Below are the code and all the weights of a small trained network. Each question names an input and a target symbol and asks about switching units off, where a switched-off unit gives its printed mean instead of its output.

import numpy as np


def w(rows, s, z=0):
    codes = np.array(rows[::2]) - 128.0
    scale = np.full(codes.shape[1], s)
    scale[-1] = z or s
    return codes * scale


def norm(h):
    return h / np.sqrt((h * h).mean(-1, keepdims=True) + 1e-5)


def f(y):
    return np.maximum(y, 0)


def softmax(a):
    e = np.exp(a - a.max(-1, keepdims=True))
    return e / e.sum(-1, keepdims=True)


def log_softmax(a):
    a = a - a.max(-1, keepdims=True)
    return a - np.log(np.exp(a).sum(-1, keepdims=True))


def net(x, mask):
    ids = ['Θαβδεημξπσφ'.index(c) for c in x.split()]
    T = len(ids)
    res = E[ids] + P[:T]
    u = 0
    for l in range(2):
        r = norm(res)
        for j in range(2):
            rows = slice(3 * j, 3 * j + 3)
            q, k, v = (r @ M[l][rows].T for M in (Q, K, V))
            z = softmax(np.where(np.tri(T) > 0, q @ k.T / 3**0.5, -1e9)) @ v
            o = O[l][rows]
            res = res + np.where(mask[u + j], z, o[:, -1]) @ o[:, :-1]
        u += 2
        y = f(norm(res) @ A[l][:, :-1].T + A[l][:, -1])
        res = res + np.where(mask[u : u + 4], y, B[l][:, -1]) @ B[l][:, :-1]
        u += 4
    return log_softmax(norm(res)[-1] @ U[:, :-1].T + U[:, -1])


Q, K, V, O, A, B = {}, {}, {}, {}, {}, {}
E = w([
[172,92,192,101],'Θ',
[93,165,59,166],'α',
[89,85,126,153],'β',
[79,135,100,120],'δ',
[220,43,158,82],'ε',
[132,200,146,204],'η',
[77,151,142,116],'μ',
[170,90,153,249],'ξ',
[129,151,161,155],'π',
[212,84,91,186],'σ',
[84,163,103,124],'φ',
],0.02)
P = w([
[53,2,203,146],'0',
[102,113,204,106],'1',
[106,134,162,117],'2',
[171,158,121,176],'3',
[120,156,116,122],'4',
[179,173,101,164],'5',
[92,159,84,82],'6',
[117,169,80,107],'7',
[95,168,79,94],'8',
[68,168,82,72],'9',
],0.0068)
Q[0] = w([
[85,252,111,124],'L0H0',
[174,123,140,43],'L0H0',
[85,126,190,174],'L0H0',
[144,172,63,86],'L0H1',
[54,167,132,198],'L0H1',
[92,151,119,209],'L0H1',
],0.016)
K[0] = w([
[10,113,202,212],'L0H0',
[160,195,109,21],'L0H0',
[99,56,188,121],'L0H0',
[232,153,145,205],'L0H1',
[56,12,142,181],'L0H1',
[89,86,155,210],'L0H1',
],0.011)
V[0] = w([
[173,10,59,96],'L0H0',
[101,112,140,146],'L0H0',
[38,189,67,121],'L0H0',
[162,179,152,197],'L0H1',
[144,128,127,146],'L0H1',
[82,180,72,76],'L0H1',
],0.013)
O[0] = w([
[31,88,63,28,242],'L0H0',
[136,183,131,135,177],'L0H0',
[96,196,209,207,3],'L0H0',
[153,163,255,181,90],'L0H1',
[120,137,174,145,127],'L0H1',
[69,72,163,34,26],'L0H1',
],0.0082,0.007)
A[0] = w([
[94,68,144,177,93],'L0N0',
[138,250,134,90,159],'L0N1',
[118,58,112,180,24],'L0N2',
[99,205,76,87,5],'L0N3',
],0.016,0.0018)
B[0] = w([
[142,18,156,44,179],'L0N0',
[238,148,55,95,254],'L0N1',
[46,110,2,82,221],'L0N2',
[215,179,130,237,250],'L0N3',
],0.01,0.0051)
Q[1] = w([
[129,199,201,115],'L1H0',
[125,81,228,110],'L1H0',
[184,186,127,69],'L1H0',
[68,84,105,189],'L1H1',
[106,221,103,138],'L1H1',
[90,2,188,129],'L1H1',
],0.017)
K[1] = w([
[144,76,237,131],'L1H0',
[252,102,170,135],'L1H0',
[57,224,182,122],'L1H0',
[78,173,29,136],'L1H1',
[88,146,141,200],'L1H1',
[197,183,45,20],'L1H1',
],0.014)
V[1] = w([
[200,48,150,150],'L1H0',
[117,176,111,117],'L1H0',
[65,82,117,186],'L1H0',
[204,130,187,133],'L1H1',
[120,7,161,231],'L1H1',
[207,127,73,136],'L1H1',
],0.019)
O[1] = w([
[145,175,12,129,121],'L1H0',
[123,112,201,116,116],'L1H0',
[186,100,138,185,233],'L1H0',
[212,65,113,65,2],'L1H1',
[8,65,183,35,174],'L1H1',
[135,176,73,48,205],'L1H1',
],0.014,0.0087)
A[1] = w([
[55,116,151,170,10],'L1N0',
[158,133,135,197,63],'L1N1',
[142,94,155,56,5],'L1N2',
[103,5,114,147,42],'L1N3',
],0.022,0.0017)
B[1] = w([
[173,193,186,117,253],'L1N0',
[79,78,97,81,204],'L1N1',
[118,163,193,62,202],'L1N2',
[154,63,7,95,251],'L1N3',
],0.02,0.0068)
U = w([
[144,61,151,157,189],'Θ',
[199,155,101,105,89],'α',
[70,130,151,77,58],'β',
[75,147,171,132,253],'δ',
[85,162,38,173,142],'ε',
[100,70,160,113,211],'η',
[149,210,98,118,124],'μ',
[100,2,41,122,175],'ξ',
[159,136,134,69,28],'π',
[222,113,162,99,132],'σ',
[198,146,109,119,51],'φ',
],0.011,0.0037)

Each question gives the input, a string of symbols that net reads in full, and the target symbol t.
The units are the heads (3 rows each of Q, K, V and O) and the neurons (one row each of A and B). Each row of codes is followed by its name. A weight is (code - 128) times the scale printed after its matrix; where a second scale follows, it is the last column's (O, A, B and U).
mask holds one flag per unit, layer by layer, with each layer's heads first. A switched-off unit (its flag False) gives its mean, the last column of its rows in O or B, instead of its output. The means were averaged over made-up inputs and are rounded, as every weight is.
A unit's drop is (log p(t) with every unit on - log p(t) with that unit switched off) / (log p(t) with every unit on - log p(t) with every unit switched off).
The circuit of an input: a set's keep is (log p(t) with only the set's units on - log p(t) with every unit switched off) / (log p(t) with every unit on - log p(t) with every unit switched off). Starting from all 12 units, units are removed one at a time, each time the one whose removal leaves the highest keep (on an exact tie, the one counted first), for as long as the keep stays at least 0.8.
circuit, biggest first: the units of the circuit, biggest drop first
most important unit: the unit with the biggest drop
top k neurons: the k neurons with the biggest drops, biggest first
top k neurons in layer l: the k neurons of layer l with the biggest drops, biggest first
which heads matter: for each layer, one digit per head in row order, 1 if its drop is at least 0.15 and else 0, layers parted by /
input η β Θ β η δ β ε μ δ, target σ: which heads matter	10 / 01
input δ ξ β β β Θ ξ ε β η, target δ: circuit, biggest first	L0H0, L1H0
input β Θ α δ β, target ε: circuit, biggest first	L1H1, L0N1
input μ β β ε β μ Θ ξ π, target ξ: top 3 neurons	L0N3, L0N2, L0N0
input α δ δ β β σ Θ β, target μ: circuit, biggest first	L1N0, L0N1, L0H0
input δ β φ, target δ: circuit, biggest first	L0H0, L1H0
input φ β Θ η β α μ, target Θ: most important unit	L0H0
input δ β η η Θ μ φ β α, target δ: circuit, biggest first	L0H0, L1H0
input δ δ ξ α, target δ: which heads matter	11 / 01
input ξ Θ β η ε ε φ σ β β, target μ: top 3 neurons	L0N1, L1N0, L0N3
input β σ β β β Θ Θ μ β, target δ: circuit, biggest first	L1H1, L0H0, L1H0
input β ξ δ π η δ ε β, target ε: top 2 neurons in layer 1	L1N3, L1N1
input β Θ β β β β β, target δ: which heads matter	10 / 01
input η β π σ Θ Θ μ, target σ: top 2 neurons	L0N2, L0N1
input μ π μ Θ β ξ π, target ξ: which heads matter	11 / 01
input η α β Θ β ε μ, target σ: which heads matter	10 / 01
input μ π ξ ε δ, target ξ: which heads matter	11 / 11
input β ε π, target ε: most important unit	L0N1
input μ Θ β Θ η, target ξ: top 3 neurons in layer 0	L0N2, L0N3, L0N0
input β β δ π, target ε: which heads matter	00 / 01
input η β Θ π μ σ π, target σ: most important unit	L1H1
input β φ μ, target ε: top 2 neurons in layer 0	L0N3, L0N1
input β η σ ε φ ε β μ, target ε: top 3 neurons	L0N3, L0N2, L0N1
input μ η α Θ ε Θ η, target ξ: top 2 neurons	L0N2, L0N0
input η δ β β δ, target σ: top 2 neurons	L0N2, L1N3
input μ η β μ, target ξ: top 3 neurons	L0N2, L0N3, L0N0
